Here is a tiny trained network, its code and every weight. The questions are about switching its units off for an input and a class, where a switched-off unit gives its printed mean instead of its output.

import numpy as np


def w(rows, s, z=0):
    codes = np.array(rows[::2]) - 128.0
    scale = np.full(codes.shape[1], s)
    scale[-1] = z or s
    return codes * scale


def f(y):
    return np.maximum(y, 0)


def log_softmax(a):
    a = a - a.max(-1, keepdims=True)
    return a - np.log(np.exp(a).sum(-1, keepdims=True))


def net(x, mask):
    res = np.array(x, float).reshape(1, 8) / 4 @ E
    y = f(res @ A[0][:, :-1].T + A[0][:, -1])
    res = res + np.where(mask, y, B[0][:, -1]) @ B[0][:, :-1]
    return log_softmax(res[-1] @ U[:, :-1].T + U[:, -1])


A, B = {}, {}
E = w([
[167,109,138,134,70,100,108,97,225,91,160],'x0',
[130,124,127,122,128,129,129,127,129,123,126],'x1',
[139,250,88,160,195,72,124,102,173,180,80],'x2',
[152,117,222,160,196,163,246,148,154,139,253],'x3',
[25,45,28,106,108,85,116,197,156,165,147],'x4',
[128,128,130,126,126,127,125,126,128,129,126],'x5',
[139,131,116,152,97,49,177,109,87,109,141],'x6',
[124,128,128,135,126,131,129,126,126,127,128],'x7',
],0.0073)
A[0] = w([
[56,85,77,125,133,84,145,169,172,166,162,52],'neuron 1',
[116,199,99,145,205,79,144,127,181,182,113,20],'neuron 2',
[79,140,105,128,216,148,169,143,25,167,108,73],'neuron 3',
[125,116,136,95,184,216,85,155,208,156,131,100],'neuron 4',
[139,119,123,138,96,103,134,108,251,108,160,31],'neuron 5',
[107,102,127,127,112,173,134,137,77,135,159,60],'neuron 6',
[119,124,148,144,184,135,213,142,174,144,203,1],'neuron 7',
[150,123,127,117,115,12,198,129,83,120,155,127],'neuron 8',
],0.014,0.0057)
B[0] = w([
[177,164,177,131,141,166,119,79,90,122,115,234],'neuron 1',
[117,50,154,114,85,173,134,140,79,96,154,231],'neuron 2',
[172,146,135,112,121,75,110,156,251,126,144,228],'neuron 3',
[78,154,89,186,155,98,200,114,94,140,140,201],'neuron 4',
[167,131,137,103,137,92,125,200,230,124,137,191],'neuron 5',
[133,92,139,124,104,129,122,141,152,111,144,174],'neuron 6',
[128,131,98,93,100,124,50,103,93,131,62,244],'neuron 7',
[64,148,98,173,172,150,174,126,109,152,136,214],'neuron 8',
],0.015,0.011)
U = w([
[90,126,37,90,78,91,20,119,111,135,10,104],'0',
[163,133,144,113,144,82,140,171,212,128,160,70],'1',
[105,2,172,111,80,183,154,150,98,85,194,109],'2',
[128,143,133,136,152,133,137,112,123,137,129,254],'3',
[215,218,230,149,186,180,156,63,98,118,120,124],'4',
[64,153,74,184,171,104,184,117,112,152,137,103],'5',
],0.0084,0.0081)

Each question gives the input, the list of numbers given to net, and the class t.
The units are the neurons (one row each of A and B). Each row of codes is followed by its name. A weight is (code - 128) times the scale printed after its matrix; where a second scale follows, it is the last column's (A, B and U).
mask holds one flag per neuron, in row order. A switched-off neuron (its flag False) gives its mean, the last column of its row in B, instead of its output. The means were averaged over made-up inputs and are rounded, as every weight is.
A unit's drop is (log p(t) with every unit on - log p(t) with that unit switched off) / (log p(t) with every unit on - log p(t) with every unit switched off).
The circuit of an input: a set's keep is (log p(t) with only the set's units on - log p(t) with every unit switched off) / (log p(t) with every unit on - log p(t) with every unit switched off). Starting from all 8 units, units are removed one at a time, each time the one whose removal leaves the highest keep (on an exact tie, the one counted first), for as long as the keep stays at least 0.8.
units of the circuit, in order: the units of the circuit, biggest drop first
unit that matters most: the unit with the biggest drop
top k neurons: the k neurons with the biggest drops, biggest first
drop of u: that unit's drop, to one decimal
input [7,-7,3,-1,5,6,3,-3], class 1: top 2 neurons	[neuron 5; neuron 7]
input [-3,3,3,5,-6,-5,-7,-3], class 5: unit that matters most	neuron 4
input [1,0,7,-6,-6,3,0,4], class 2: top 3 neurons	[neuron 2; neuron 7; neuron 1]
input [-3,-4,-3,-1,1,1,-5,3], class 5: top 3 neurons	[neuron 2; neuron 7; neuron 4]
input [-7,-1,0,4,-2,0,-7,-7], class 1: top 2 neurons	[neuron 3; neuron 8]
input [7,4,5,-1,1,-7,8,-8], class 5: top 3 neurons	[neuron 8; neuron 3; neuron 6]
input [-4,-5,5,1,-1,-1,2,5], class 2: top 2 neurons	[neuron 2; neuron 5]
input [-7,-3,-6,-6,-4,8,-3,2], class 1: units of the circuit, in order	[neuron 7; neuron 3]
input [6,0,-1,-4,-2,2,1,2], class 1: units of the circuit, in order	[neuron 7; neuron 5]
input [-8,-4,1,-5,6,4,5,1], class 1: top 2 neurons	[neuron 3; neuron 7]
input [6,2,4,-6,-6,0,-7,1], class 5: top 3 neurons	[neuron 7; neuron 4; neuron 1]
input [6,1,2,-4,3,4,-4,-2], class 1: top 3 neurons	[neuron 7; neuron 5; neuron 8]
input [1,1,-2,-3,5,-2,5,3], class 4: units of the circuit, in order	[neuron 1; neuron 7]
input [-3,3,-8,-7,5,6,5,6], class 2: units of the circuit, in order	[neuron 7]
input [8,7,-8,-2,-7,-4,3,-3], class 1: top 4 neurons	[neuron 2; neuron 5; neuron 1; neuron 7]
input [-4,1,1,-4,0,3,-6,-1], class 5: units of the circuit, in order	[neuron 7; neuron 4]
input [-6,-8,-8,-2,-8,8,0,5], class 2: top 4 neurons	[neuron 1; neuron 6; neuron 7; neuron 5]
input [3,8,-5,-2,5,8,-8,-6], class 3: units of the circuit, in order	[neuron 1; neuron 4]
input [4,7,7,-6,2,-6,1,-4], class 2: units of the circuit, in order	[neuron 2; neuron 7]
input [8,6,-1,-5,4,-4,5,-7], class 1: units of the circuit, in order	[neuron 5]
input [-4,7,-4,6,6,-3,4,-4], class 3: units of the circuit, in order	[neuron 1; neuron 8; neuron 7]
input [2,-5,-3,3,8,4,2,-7], class 4: drop of neuron 1	0.8
